Below are the code and all the weights of a small trained network. Each question names an input and a class and asks about switching units off, where a switched-off unit gives its printed mean instead of its output.

import numpy as np


def w(rows, s, z=0):
    codes = np.array(rows[::2]) - 128.0
    scale = np.full(codes.shape[1], s)
    scale[-1] = z or s
    return codes * scale


def norm(h):
    return h / np.sqrt((h * h).mean(-1, keepdims=True) + 1e-5)


def f(y):
    return y / 2 * (1 + np.tanh(0.7978845608 * (y + 0.044715 * y**3)))


def log_softmax(a):
    a = a - a.max(-1, keepdims=True)
    return a - np.log(np.exp(a).sum(-1, keepdims=True))


def net(x, mask):
    res = np.array(x, float).reshape(1, 4) / 4 @ E
    u = 0
    for l in range(3):
        y = f(norm(res) @ A[l][:, :-1].T + A[l][:, -1])
        res = res + np.where(mask[u : u + 10], y, B[l][:, -1]) @ B[l][:, :-1]
        u += 10
    return log_softmax(norm(res)[-1] @ U[:, :-1].T + U[:, -1])


A, B = {}, {}
E = w([
[51,85,104],'x0',
[195,55,72],'x1',
[160,3,198],'x2',
[132,132,129],'x3',
],0.0059)
A[0] = w([
[146,94,65,2],'0.n0',
[94,134,163,50],'0.n1',
[197,118,233,184],'0.n2',
[123,208,106,70],'0.n3',
[40,192,177,176],'0.n4',
[142,84,115,26],'0.n5',
[100,31,144,182],'0.n6',
[140,85,180,163],'0.n7',
[160,114,103,9],'0.n8',
[154,50,9,157],'0.n9',
],0.011,0.0013)
B[0] = w([
[108,163,234,148],'0.n0',
[77,219,199,139],'0.n1',
[37,110,49,219],'0.n2',
[130,89,121,208],'0.n3',
[198,155,145,254],'0.n4',
[149,79,130,140],'0.n5',
[174,154,69,225],'0.n6',
[122,87,76,180],'0.n7',
[185,88,212,128],'0.n8',
[221,253,196,236],'0.n9',
],0.0049,0.0047)
A[1] = w([
[49,133,175,2],'1.n0',
[91,10,119,74],'1.n1',
[149,102,154,26],'1.n2',
[129,183,66,150],'1.n3',
[87,124,124,157],'1.n4',
[229,163,104,180],'1.n5',
[63,168,106,125],'1.n6',
[114,42,181,177],'1.n7',
[160,92,78,59],'1.n8',
[129,174,174,155],'1.n9',
],0.011,0.00096)
B[1] = w([
[146,200,182,150],'1.n0',
[157,221,129,199],'1.n1',
[139,98,134,123],'1.n2',
[247,142,98,208],'1.n3',
[148,47,150,135],'1.n4',
[27,163,120,255],'1.n5',
[155,164,72,184],'1.n6',
[78,122,1,161],'1.n7',
[183,138,131,157],'1.n8',
[200,85,48,178],'1.n9',
],0.0067,0.0054)
A[2] = w([
[113,149,156,180],'2.n0',
[204,127,226,128],'2.n1',
[111,121,94,152],'2.n2',
[197,177,74,184],'2.n3',
[142,159,125,198],'2.n4',
[102,188,156,59],'2.n5',
[164,21,67,252],'2.n6',
[157,215,4,158],'2.n7',
[221,129,103,150],'2.n8',
[180,133,77,121],'2.n9',
],0.011,0.0016)
B[2] = w([
[110,102,179,131],'2.n0',
[152,124,177,134],'2.n1',
[255,193,110,135],'2.n2',
[99,126,183,209],'2.n3',
[105,103,154,153],'2.n4',
[146,128,137,143],'2.n5',
[128,167,125,148],'2.n6',
[106,61,114,254],'2.n7',
[130,144,174,171],'2.n8',
[82,106,102,166],'2.n9',
],0.0078,0.016)
U = w([
[111,118,121,253],'0',
[157,174,3,140],'1',
[93,114,122,44],'2',
[161,183,180,39],'3',
],0.013,0.0023)

Each question gives the input, the list of numbers given to net, and the class t.
The units are the neurons (one row each of A and B). Each row of codes is followed by its name. A weight is (code - 128) times the scale printed after its matrix; where a second scale follows, it is the last column's (A, B and U).
mask holds one flag per neuron, layer by layer. A switched-off neuron (its flag False) gives its mean, the last column of its row in B, instead of its output. The means were averaged over made-up inputs and are rounded, as every weight is.
A unit's drop is (log p(t) with every unit on - log p(t) with that unit switched off) / (log p(t) with every unit on - log p(t) with every unit switched off).
The circuit of an input: a set's keep is (log p(t) with only the set's units on - log p(t) with every unit switched off) / (log p(t) with every unit on - log p(t) with every unit switched off). Starting from the 12 units with the biggest drops (on a tie, the unit counted first), units are removed one at a time, each time the one whose removal leaves the highest keep (on an exact tie, the one counted first), for as long as the keep stays at least 0.8.
units of the circuit, in order: the units of the circuit, biggest drop first
most important unit: the unit with the biggest drop
k most important neurons: the k neurons with the biggest drops, biggest first
top k neurons in layer l: the k neurons of layer l with the biggest drops, biggest first
drop of u: that unit's drop, to one decimal
input [-2,-7,8,-2], class 1: units of the circuit, in order -> (1.n7, 2.n3, 0.n9, 2.n2)
input [-4,7,3,-1], class 3: units of the circuit, in order -> (0.n9, 2.n8)
input [3,5,4,-1], class 3: top neuron in layer 1 -> (1.n6)
input [4,-6,-1,4], class 3: units of the circuit, in order -> (0.n2, 0.n4)
input [7,-8,3,-5], class 3: top 2 neurons in layer 1 -> (1.n0, 1.n5)
input [-6,5,7,-3], class 1: 3 most important neurons -> (1.n7, 0.n2, 2.n6)
input [1,7,5,-5], class 3: units of the circuit, in order -> (0.n9, 2.n7, 2.n8)
input [-1,8,8,7], class 1: 3 most important neurons -> (1.n7, 2.n3, 0.n2)
input [-8,-1,3,-7], class 2: 3 most important neurons -> (0.n2, 1.n1, 1.n5)
input [-8,7,-4,0], class 2: top 3 neurons in layer 1 -> (1.n5, 1.n1, 1.n0)
input [-3,-2,6,-3], class 1: 2 most important neurons -> (0.n9, 1.n7)
input [-6,6,6,-5], class 1: 3 most important neurons -> (1.n7, 0.n2, 1.n0)
input [4,7,4,6], class 3: 3 most important neurons -> (0.n9, 2.n7, 1.n6)
input [-7,4,-2,3], class 2: most important unit -> 1.n5
input [1,8,8,0], class 1: top 2 neurons in layer 0 -> (0.n4, 0.n2)
input [3,7,5,1], class 3: top 3 neurons in layer 2 -> (2.n7, 2.n6, 2.n8)
input [0,7,5,0], class 3: 3 most important neurons -> (0.n9, 2.n7, 2.n6)
input [-1,4,8,1], class 1: 3 most important neurons -> (1.n7, 2.n6, 2.n7)
input [-8,4,-4,6], class 2: drop of 1.n5 -> 0.3
input [1,4,-4,7], class 0: drop of 2.n7 -> 0.1
input [6,7,-5,-3], class 3: drop of 0.n4 -> -0.5
